K_642: [ 98  70 131  83 126 100 130  93  86 113]
K_361: [127  93 109 103 107  96 137 103 103 103]
K_108: [ 98  70 131  83 126 100 130  93  86 108]
K_852: [ 98  70 131  83 126 100 130  93  86 122]
again K_361:  -> [103]
both K_852 K_361:  -> [93]

K_653: [ 95 193 154 191 213 166 184]
K_769: [ 68 192 125  46 217  45 165]
K_906: [139  85  65  66 184  36  35]
K_823: [127  37  85  70  32 221  87]
K_800: [ 45 101 213 113  52 163  88]
K_752: [141 113  93  34  35 205 184]
K_819: [122 127 122 170 157 118 102]
K_645: [188  50  64 211  64  85  57]
K_541: [ 80  88  54  88  88  88 165]
K_953: [ 69 166  45  76  42 150  92]
K_312: [174 219  86 133  37  77 220]
again K_645:  -> [64]
both K_541 K_769:  -> [165]
again K_541:  -> [88]
both K_823 K_312:  -> [37]

K_816: [103 176 160 112 120 141  97 132 108 121  53 153 170 166 131]
K_334: [125 143 140 123 130 125 113 137 133 133  89 135 151 133 129]
K_352: [122 142 138 121 130 130 115 137 140 119  91 129 153 150 132]
K_382: [103 176 160 112 120 107  97 132 107 121  53 107 170 166 107]
K_983: [ 99 171 147 112 117 151 104 126 109 124  66 148 159 159 130]
K_649: [125 145 137 126 128 121 113 134 115 125 106 146 145 140 124]
again K_382:  -> [107]
again K_352:  -> [130]

K_628: [193  61 218 100 103  67  99  51  75]
K_624: [179  39 124 126  70  80 158  52 115]
K_327: [ 48 102 180 148 102 102 188 215  71]
K_787: [140 151 133 193 137 119 182  49 184]
K_847: [ 70  86  54 187  71 157 215 118  37]
K_298: [ 73  50 141 176 145 150 137 113 141]
K_479: [ 85 181 199 148 173  88 183 178  67]
K_306: [213 109  83 188 110  55  91 106 205]
K_47: [ 66 211  71 132 193 155  74 160 155]
K_435: [129 144  58  74  48 153 145  68 112]
again K_327:  -> [102]
both K_479 K_327:  -> [148]
both K_628 K_787:  -> [193]
again K_298:  -> [141]
both K_847 K_47:  -> [71]

K_885: [184 109 120 135 146 113 132 121 151 108 117 121 185  98 198]
K_767: [151 158 119 184 120 135 110  86 133 111 133  76 167 144 141]
K_764: [128 121 136 115 152 119 150 104 152  91 150 150 125 150 129]
K_470: [114 101 145 109 153  97 145 100 124  80 159 122 149  95 141]
K_324: [ 96 122 109 136 130 141 162  95 143 116 150 124 183 125 164]
K_641: [122 168 178 135 128  96 124 110  74 150  82 120 112 130 113]
again K_767:  -> [133]
again K_470:  -> [145]
both K_885 K_324:  -> [109]
both K_470 K_885:  -> [109]
[184 109 120 135 146 113 132 121 151 108 117 121 185  98 198] -> K_885
[128 121 136 115 152 119 150 104 152  91 150 150 125 150 129] -> K_764
again K_885:  -> [121]

K_281: [184  81 130 164 109 193 120 101 112 193 193 118 167 189  95 193 120 161
 138 170 154 199 106 172 120  82 135 102 160 154]
K_429: [163 132 114 157 105 179 119 133 137 120 115 160 198 167 111 157  62 146
 131 123 179 140  97 108 122 113  99 139 157 121]
K_184: [203  90 132 173 102 102  93 110 102 102 120 125 159 198  98 145  59 159
 134 162  82 148 104 153 114  86 126 113 162 142]
[203  90 132 173 102 102  93 110 102 102 120 125 159 198  98 145  59 159
 134 162  82 148 104 153 114  86 126 113 162 142] -> K_184
[163 132 114 157 105 179 119 133 137 120 115 160 198 167 111 157  62 146
 131 123 179 140  97 108 122 113  99 139 157 121] -> K_429
[184  81 130 164 109 193 120 101 112 193 193 118 167 189  95 193 120 161
 138 170 154 199 106 172 120  82 135 102 160 154] -> K_281

K_578: [133 130 137 137 148 137 145 130 139 151 143 145 155]
K_618: [131 144 138 138 145 148 146 135 148 140 136 147 147]
K_797: [143 157 145 143 145 151 137 183 138 139 139 139 136]
K_504: [138 151 138 142 147 145 138 166 143 140 138 142 137]
K_784: [142 144 142 146 142 147 140 187 136 139 139 140 137]
K_675: [140 149 141 154 140 143 141 170 137 135 143 139 136]
K_777: [175 162 142 140 138 145 139 198 139 139 139 138 133]
K_979: [132 147 143 145 149 143 143 176 154 138 138 141 145]
K_353: [154 137 175 133 135 141 139 134 139 144 145 150 142]
K_637: [139 133 137 136 145 133 147 140 136 158 139 141 151]
[138 151 138 142 147 145 138 166 143 140 138 142 137] -> K_504
[139 133 137 136 145 133 147 140 136 158 139 141 151] -> K_637
again K_353:  -> [139]
[133 130 137 137 148 137 145 130 139 151 143 145 155] -> K_578

